Below are the code and all the weights of a small trained network. Each question names an input and a target symbol and asks about switching units off, where a switched-off unit gives its printed mean instead of its output.

import numpy as np


def w(rows, s, z=0):
    codes = np.array(rows[::2]) - 128.0
    scale = np.full(codes.shape[1], s)
    scale[-1] = z or s
    return codes * scale


def norm(h):
    return h / np.sqrt((h * h).mean(-1, keepdims=True) + 1e-5)


def f(y):
    return np.maximum(y, 0)


def softmax(a):
    e = np.exp(a - a.max(-1, keepdims=True))
    return e / e.sum(-1, keepdims=True)


def log_softmax(a):
    a = a - a.max(-1, keepdims=True)
    return a - np.log(np.exp(a).sum(-1, keepdims=True))


def net(x, mask):
    ids = ['Σβγζητψ'.index(c) for c in x.split()]
    T = len(ids)
    res = E[ids] + P[:T]
    u = 0
    for l in range(2):
        r = norm(res)
        for j in range(2):
            rows = slice(2 * j, 2 * j + 2)
            q, k, v = (r @ M[l][rows].T for M in (Q, K, V))
            z = softmax(np.where(np.tri(T) > 0, q @ k.T / 2**0.5, -1e9)) @ v
            o = O[l][rows]
            res = res + np.where(mask[u + j], z, o[:, -1]) @ o[:, :-1]
        u += 2
        y = f(norm(res) @ A[l][:, :-1].T + A[l][:, -1])
        res = res + np.where(mask[u : u + 4], y, B[l][:, -1]) @ B[l][:, :-1]
        u += 4
    return log_softmax(norm(res)[-1] @ U[:, :-1].T + U[:, -1])


Q, K, V, O, A, B = {}, {}, {}, {}, {}, {}
E = w([
[150,254,85,113,167],'Σ',
[112,220,155,143,88],'β',
[94,194,146,61,182],'γ',
[79,171,86,99,182],'ζ',
[140,81,126,66,135],'η',
[158,92,75,118,183],'τ',
[118,100,106,128,100],'ψ',
],0.016)
P = w([
[143,233,2,21,106],'0',
[145,184,35,58,117],'1',
[146,134,58,70,137],'2',
[107,124,98,126,141],'3',
[89,101,135,162,150],'4',
[45,90,159,197,159],'5',
[13,84,205,231,175],'6',
],0.0071)
Q[0] = w([
[75,160,147,175,135],'0.h0',
[189,149,186,195,58],'0.h0',
[206,67,189,77,68],'0.h1',
[85,102,200,53,3],'0.h1',
],0.023)
K[0] = w([
[129,108,170,167,164],'0.h0',
[141,194,96,93,135],'0.h0',
[189,128,105,80,91],'0.h1',
[130,143,104,127,3],'0.h1',
],0.033)
V[0] = w([
[111,23,54,181,4],'0.h0',
[151,69,173,94,162],'0.h0',
[180,175,170,111,123],'0.h1',
[48,97,136,9,108],'0.h1',
],0.016)
O[0] = w([
[93,2,38,66,24,35],'0.h0',
[205,85,228,87,150,2],'0.h0',
[143,153,142,130,52,144],'0.h1',
[19,143,211,42,145,183],'0.h1',
],0.0089,0.007)
A[0] = w([
[10,129,158,184,151,5],'0.n0',
[249,126,122,101,31,113],'0.n1',
[70,83,85,79,139,135],'0.n2',
[169,175,60,13,198,199],'0.n3',
],0.013,0.0024)
B[0] = w([
[101,105,192,153,228,186],'0.n0',
[75,107,173,34,137,148],'0.n1',
[137,109,102,81,61,213],'0.n2',
[85,100,125,10,134,254],'0.n3',
],0.014,0.0079)
Q[1] = w([
[171,145,170,145,206],'1.h0',
[129,127,103,10,165],'1.h0',
[169,143,161,81,253],'1.h1',
[141,219,118,242,138],'1.h1',
],0.024)
K[1] = w([
[137,130,135,119,210],'1.h0',
[113,3,174,167,124],'1.h0',
[84,7,145,169,196],'1.h1',
[126,205,176,227,171],'1.h1',
],0.026)
V[1] = w([
[197,114,219,83,97],'1.h0',
[74,80,171,201,79],'1.h0',
[14,85,198,132,117],'1.h1',
[99,179,230,146,4],'1.h1',
],0.025)
O[1] = w([
[135,163,184,102,55,72],'1.h0',
[47,129,126,82,139,7],'1.h0',
[81,60,210,195,153,164],'1.h1',
[3,207,153,203,88,110],'1.h1',
],0.018,0.014)
A[1] = w([
[132,71,107,253,89,125],'1.n0',
[82,161,68,212,47,3],'1.n1',
[32,42,44,100,78,74],'1.n2',
[85,118,196,122,89,102],'1.n3',
],0.032,0.0036)
B[1] = w([
[144,151,21,137,140,177],'1.n0',
[135,31,150,238,89,202],'1.n1',
[3,137,69,98,195,254],'1.n2',
[138,159,108,99,65,175],'1.n3',
],0.031,0.019)
U = w([
[186,224,57,114,152,87],'Σ',
[124,63,134,210,72,189],'β',
[83,242,221,139,142,42],'γ',
[116,87,227,140,255,5],'ζ',
[119,123,160,74,6,194],'η',
[201,7,131,53,117,157],'τ',
[26,110,64,72,150,178],'ψ',
],0.0078,0.0029)

Each question gives the input, a string of symbols that net reads in full, and the target symbol t.
The units are the heads (2 rows each of Q, K, V and O) and the neurons (one row each of A and B). Each row of codes is followed by its name. A weight is (code - 128) times the scale printed after its matrix; where a second scale follows, it is the last column's (O, A, B and U).
mask holds one flag per unit, layer by layer, with each layer's heads first. A switched-off unit (its flag False) gives its mean, the last column of its rows in O or B, instead of its output. The means were averaged over made-up inputs and are rounded, as every weight is.
A unit's drop is (log p(t) with every unit on - log p(t) with that unit switched off) / (log p(t) with every unit on - log p(t) with every unit switched off).
The circuit of an input: a set's keep is (log p(t) with only the set's units on - log p(t) with every unit switched off) / (log p(t) with every unit on - log p(t) with every unit switched off). Starting from all 12 units, units are removed one at a time, each time the one whose removal leaves the highest keep (on an exact tie, the one counted first), for as long as the keep stays at least 0.8.
units of the circuit, in order: the units of the circuit, biggest drop first
top k neurons: the k neurons with the biggest drops, biggest first
heads that matter: for each layer, one digit per head in row order, 1 if its drop is at least 0.15 and else 0, layers parted by /
drop of u: that unit's drop, to one decimal
input ψ Σ β ζ γ, target ζ: top 2 neurons => 0.n0, 1.n2
input β τ Σ ζ, target τ: units of the circuit, in order => 1.h1
input Σ ψ Σ Σ Σ η, target η: units of the circuit, in order => 0.h0, 1.h0, 1.n3
input Σ Σ ψ Σ β η Σ, target η: units of the circuit, in order => 0.h0, 1.h0, 1.n2
input Σ β Σ, target β: units of the circuit, in order => 0.h0, 1.h1, 1.n1, 1.n2
input τ η ζ, target τ: units of the circuit, in order => 1.h1, 1.n2
input Σ τ η, target τ: units of the circuit, in order => 1.h1, 1.n2
input ψ Σ β, target β: units of the circuit, in order => 1.h1, 1.n1, 0.h1
input Σ γ ψ ζ Σ Σ γ, target γ: units of the circuit, in order => 0.h0, 1.n1, 1.n2
input η Σ Σ, target η: heads that matter => 11 / 00
input Σ Σ β ψ Σ ζ Σ, target ζ: heads that matter => 01 / 00
input γ ψ Σ η ζ, target η: units of the circuit, in order => 0.h0, 1.h0, 1.n3
input ζ Σ η β, target β: heads that matter => 01 / 01
input ψ η ψ Σ Σ γ Σ, target γ: heads that matter => 10 / 00
input ψ β Σ η γ, target η: heads that matter => 10 / 00
input Σ Σ η Σ γ β Σ, target γ: heads that matter => 11 / 00
input β β Σ γ τ β, target Σ: heads that matter => 10 / 10
input β γ τ β η, target τ: top 2 neurons => 1.n2, 0.n1
input Σ ζ Σ Σ Σ Σ Σ, target Σ: heads that matter => 01 / 00
input γ Σ Σ β τ Σ Σ, target τ: heads that matter => 10 / 01
input τ ζ γ, target τ: top 2 neurons => 1.n2, 0.n3
input Σ ζ β η ζ, target η: drop of 1.h0 => 0.5
input ζ Σ η γ, target η: drop of 1.n3 => 0.2
input β ζ Σ ζ Σ ζ, target ζ: drop of 1.n1 => 0.1
input Σ τ γ, target τ: drop of 1.n2 => 0.3
